Below is a small trained network, with its code and all its weights. Each question gives an input and a target symbol and asks what happens when units are switched off, that is, made to give their printed mean instead of their output.

import numpy as np


def w(rows, s, z=0):
    codes = np.array(rows[::2]) - 128.0
    scale = np.full(codes.shape[1], s)
    scale[-1] = z or s
    return codes * scale


def norm(h):
    return h / np.sqrt((h * h).mean(-1, keepdims=True) + 1e-5)


def f(y):
    return np.maximum(y, 0)


def softmax(a):
    e = np.exp(a - a.max(-1, keepdims=True))
    return e / e.sum(-1, keepdims=True)


def log_softmax(a):
    a = a - a.max(-1, keepdims=True)
    return a - np.log(np.exp(a).sum(-1, keepdims=True))


def net(x, mask):
    ids = ['γδεηθξπσφψ'.index(c) for c in x.split()]
    T = len(ids)
    res = E[ids] + P[:T]
    u = 0
    for l in range(2):
        q, k, v = (norm(res) @ M[l].T for M in (Q, K, V))
        z = softmax(np.where(np.tri(T) > 0, q @ k.T / 2**0.5, -1e9)) @ v
        res = res + np.where(mask[u], z, O[l][:, -1]) @ O[l][:, :-1]
        u += 1
        y = f(norm(res) @ A[l][:, :-1].T + A[l][:, -1])
        res = res + np.where(mask[u : u + 12], y, B[l][:, -1]) @ B[l][:, :-1]
        u += 12
    return log_softmax(norm(res)[-1] @ U[:, :-1].T + U[:, -1])


Q, K, V, O, A, B = {}, {}, {}, {}, {}, {}
E = w([
[112,126,46,152,202,148,138,110,159,142,252],'γ',
[88,215,63,156,136,153,122,97,204,188,147],'δ',
[90,7,36,157,92,160,136,135,120,65,69],'ε',
[116,86,32,149,171,81,132,190,178,151,244],'η',
[6,152,20,50,98,254,120,159,75,57,158],'θ',
[152,232,138,186,89,95,190,56,115,179,177],'ξ',
[220,138,130,88,158,83,138,130,97,255,151],'π',
[34,151,61,170,111,97,169,207,66,20,161],'σ',
[151,185,172,127,170,189,159,167,241,85,108],'φ',
[69,124,170,76,59,151,134,51,184,44,76],'ψ',
],0.024)
P = w([
[58,135,86,76,250,102,150,151,131,113,115],'0',
[86,128,85,77,199,109,187,151,148,120,109],'1',
[101,145,103,80,177,104,178,142,147,127,121],'2',
[91,138,106,105,170,122,148,136,139,121,134],'3',
[120,147,106,115,136,128,167,122,141,118,116],'4',
[127,140,131,110,127,126,126,124,142,135,135],'5',
[146,129,128,137,119,134,107,105,140,111,108],'6',
[139,117,133,145,131,151,123,106,139,120,155],'7',
[147,117,164,157,109,147,92,97,138,132,138],'8',
[158,99,159,175,106,167,88,87,141,110,128],'9',
[173,111,156,165,91,151,105,104,132,141,145],'10',
],0.026)
Q[0] = w([
[187,157,85,209,206,115,152,130,216,222,237],'0.h1',
[179,124,196,53,117,12,130,158,3,201,91],'0.h1',
],0.061)
K[0] = w([
[193,173,255,107,102,132,75,50,158,208,107],'0.h1',
[94,195,87,47,222,90,137,127,150,226,173],'0.h1',
],0.069)
V[0] = w([
[126,56,213,169,87,41,159,6,53,192,106],'0.h1',
[126,121,63,76,135,112,125,117,4,204,88],'0.h1',
],0.02)
O[0] = w([
[129,64,111,147,139,79,255,103,143,135,78,2],'0.h1',
[144,122,138,107,88,145,105,81,59,181,164,162],'0.h1',
],0.012,0.0037)
A[0] = w([
[253,125,237,197,116,129,150,143,124,171,141,128],'0.n1',
[197,117,209,195,177,152,93,211,100,192,100,8],'0.n2',
[121,139,153,226,95,86,130,207,54,77,127,18],'0.n3',
[80,77,97,79,54,162,135,110,98,82,94,20],'0.n4',
[184,58,148,139,102,73,80,195,139,170,158,127],'0.n5',
[202,113,189,49,207,149,130,188,191,130,75,108],'0.n6',
[81,112,132,73,178,61,119,172,111,98,80,121],'0.n7',
[180,157,123,152,88,173,147,192,136,153,163,41],'0.n8',
[170,98,96,234,89,161,96,150,166,198,173,1],'0.n9',
[191,54,95,102,128,170,111,135,116,196,82,10],'0.n10',
[182,60,101,159,130,149,59,164,70,175,19,50],'0.n11',
[143,121,130,87,171,89,148,134,115,184,114,115],'0.n12',
],0.032,0.0079)
B[0] = w([
[211,252,146,108,116,181,141,102,127,64,141,230],'0.n1',
[223,173,102,99,145,153,64,92,118,41,126,139],'0.n2',
[96,178,190,205,160,147,81,130,85,87,124,156],'0.n3',
[103,93,170,128,115,240,128,78,171,152,163,192],'0.n4',
[145,133,92,103,101,75,74,68,121,52,143,176],'0.n5',
[148,179,148,122,157,185,63,190,217,86,159,188],'0.n6',
[72,123,108,73,140,144,154,141,194,155,112,169],'0.n7',
[98,151,101,149,139,117,95,136,166,156,180,169],'0.n8',
[189,119,80,198,62,151,61,114,99,158,150,184],'0.n9',
[229,139,176,81,107,90,108,172,137,184,193,198],'0.n10',
[141,77,120,150,91,220,107,17,139,189,53,173],'0.n11',
[181,140,83,166,184,127,188,128,78,107,100,252],'0.n12',
],0.03,0.013)
Q[1] = w([
[223,88,71,120,88,19,226,83,76,101,39],'1.h1',
[233,201,154,141,192,74,255,98,61,35,97],'1.h1',
],0.06)
K[1] = w([
[255,82,50,117,142,113,158,102,146,167,105],'1.h1',
[139,98,69,69,179,67,192,114,140,145,107],'1.h1',
],0.074)
V[1] = w([
[181,168,253,178,130,232,125,80,34,23,139],'1.h1',
[165,226,97,34,43,191,124,134,152,231,57],'1.h1',
],0.026)
O[1] = w([
[140,91,124,150,94,142,254,236,30,76,104,251],'1.h1',
[161,176,24,120,104,150,117,190,159,223,22,142],'1.h1',
],0.011,0.021)
A[1] = w([
[194,112,134,222,82,111,121,102,161,128,145,67],'1.n1',
[150,143,138,156,114,87,82,54,190,150,125,108],'1.n2',
[157,162,214,106,45,122,74,139,102,122,44,69],'1.n3',
[117,105,89,138,154,115,97,90,169,184,102,48],'1.n4',
[126,28,172,148,41,182,125,70,185,246,81,13],'1.n5',
[16,62,149,68,146,87,203,192,253,151,117,41],'1.n6',
[159,64,107,82,131,153,128,180,120,108,108,91],'1.n7',
[231,102,200,44,141,54,147,161,115,237,167,18],'1.n8',
[73,94,192,87,70,60,139,168,65,98,204,1],'1.n9',
[66,7,55,120,185,29,186,92,193,140,95,53],'1.n10',
[119,115,148,168,183,98,75,150,119,185,143,31],'1.n11',
[109,86,176,83,110,151,130,108,104,111,117,129],'1.n12',
],0.037,0.0082)
B[1] = w([
[148,138,129,179,98,169,144,104,161,155,204,251],'1.n1',
[121,87,103,172,125,77,113,157,94,113,89,221],'1.n2',
[115,136,99,127,119,84,188,87,188,120,118,181],'1.n3',
[134,119,181,163,94,160,148,131,173,148,145,180],'1.n4',
[189,40,104,99,136,193,129,86,127,159,39,236],'1.n5',
[91,145,40,134,97,76,253,61,250,153,147,175],'1.n6',
[126,133,135,144,139,103,95,106,141,156,147,180],'1.n7',
[195,143,166,99,126,70,136,169,167,213,182,195],'1.n8',
[101,107,218,170,58,125,142,157,111,77,171,170],'1.n9',
[171,177,156,154,149,133,227,216,67,74,150,189],'1.n10',
[130,115,155,118,155,112,177,71,106,102,117,149],'1.n11',
[161,135,167,114,91,116,100,125,95,126,88,164],'1.n12',
],0.049,0.017)
U = w([
[101,149,158,95,197,131,131,10,107,103,158,104],'γ',
[89,221,201,224,168,168,136,77,140,207,67,3],'δ',
[139,64,136,132,128,206,134,79,123,142,45,200],'ε',
[126,71,49,220,128,63,58,90,90,110,142,127],'η',
[68,165,9,124,64,187,113,126,46,156,179,110],'θ',
[140,151,70,191,173,112,209,215,50,128,49,161],'ξ',
[172,121,179,105,169,70,154,177,132,228,156,144],'π',
[99,71,153,99,2,124,161,171,83,73,177,124],'σ',
[185,146,141,117,203,148,93,199,197,32,96,112],'φ',
[55,140,99,86,109,65,226,107,216,91,94,176],'ψ',
],0.0071,0.0043)

Each question gives the input, a string of symbols that net reads in full, and the target symbol t.
The units are the heads (2 rows each of Q, K, V and O) and the neurons (one row each of A and B). Each row of codes is followed by its name. A weight is (code - 128) times the scale printed after its matrix; where a second scale follows, it is the last column's (O, A, B and U).
mask holds one flag per unit, layer by layer, with each layer's heads first. A switched-off unit (its flag False) gives its mean, the last column of its rows in O or B, instead of its output. The means were averaged over made-up inputs and are rounded, as every weight is.
A unit's drop is (log p(t) with every unit on - log p(t) with that unit switched off) / (log p(t) with every unit on - log p(t) with every unit switched off).
The circuit of an input: a set's keep is (log p(t) with only the set's units on - log p(t) with every unit switched off) / (log p(t) with every unit on - log p(t) with every unit switched off). Starting from the 12 units with the biggest drops (on a tie, the unit counted first), units are removed one at a time, each time the one whose removal leaves the highest keep (on an exact tie, the one counted first), for as long as the keep stays at least 0.8.
units of the circuit, in order: the units of the circuit, biggest drop first
k most important neurons: the k neurons with the biggest drops, biggest first
k most important neurons of layer l: the k neurons of layer l with the biggest drops, biggest first
input η δ δ, target η: units of the circuit, in order : [1.n2; 0.n1; 1.h1; 0.n4]
input θ ξ ψ ξ ξ γ ψ σ ξ ξ ψ, target σ: units of the circuit, in order : [1.h1; 0.n3; 1.n9]
input η η ε ψ φ, target ψ: 3 most important neurons : [1.n6; 0.n7; 0.n1]
input ψ ε σ η, target σ: units of the circuit, in order : [0.n3; 1.h1; 1.n9]
input ψ ψ ξ ε σ η ψ, target σ: 3 most important neurons : [0.n3; 1.n9; 0.n11]
input σ σ δ, target σ: 4 most important neurons of layer 0 : [0.n3; 0.n11; 0.n1; 0.n6]
input ξ θ γ φ γ π η, target π: units of the circuit, in order : [0.h1; 0.n10]
input ψ π η γ γ, target η: 3 most important neurons of layer 0 : [0.n7; 0.n11; 0.n8]
input η ξ φ φ ξ γ θ ξ ξ ψ φ, target ψ: units of the circuit, in order : [0.h1; 1.n6; 0.n7]
input θ σ ψ γ ξ η γ γ γ η γ, target η: most important neuron of layer 0 : [0.n1]
input φ φ σ ψ ψ φ φ ξ θ ξ δ, target ξ: units of the circuit, in order : [0.h1; 1.n10; 0.n4; 0.n10]
input ε δ η ψ, target ε: 3 most important neurons of layer 0 : [0.n4; 0.n12; 0.n1]
input ξ θ γ φ ε δ ε σ γ, target σ: units of the circuit, in order : [0.n3; 1.h1]
input ψ η γ ψ σ σ δ, target σ: units of the circuit, in order : [0.n3; 1.h1; 1.n9]
input ξ σ ψ δ π ε ξ δ γ, target ξ: units of the circuit, in order : [0.h1; 1.n10; 0.n10; 0.n1]
input ξ ε π, target π: units of the circuit, in order : [1.n8]
input φ θ ξ η δ θ π ψ π ξ, target η: 3 most important neurons : [0.n1; 1.n2; 0.n7]
input ε φ η ψ ξ ξ φ η, target φ: 2 most important neurons : [0.n6; 1.n1]
input ε η ψ η ξ ψ η δ, target ψ: 3 most important neurons : [0.n1; 1.n6; 0.n12]
input ε ψ θ φ ξ δ θ, target ε: most important neuron of layer 1 : [1.n5]
input ξ ψ ψ π ξ ε π γ η φ ψ, target ε: 2 most important neurons : [0.n4; 1.n5]
input ξ ξ ξ ε η π δ η π δ, target π: 2 most important neurons : [0.n10; 1.n8]
input θ π ξ ξ ξ σ ε η η, target η: 3 most important neurons : [0.n1; 1.n2; 0.n5]
input π π δ η π ξ η ξ, target η: 3 most important neurons : [1.n2; 0.n1; 0.n7]
input η σ ξ φ ε σ δ η φ θ γ, target φ: 2 most important neurons of layer 0 : [0.n6; 0.n2]
input δ ξ η, target ξ: 2 most important neurons : [1.n10; 0.n12]
input γ δ ξ ξ δ, target ξ: most important neuron of layer 0 : [0.n10]
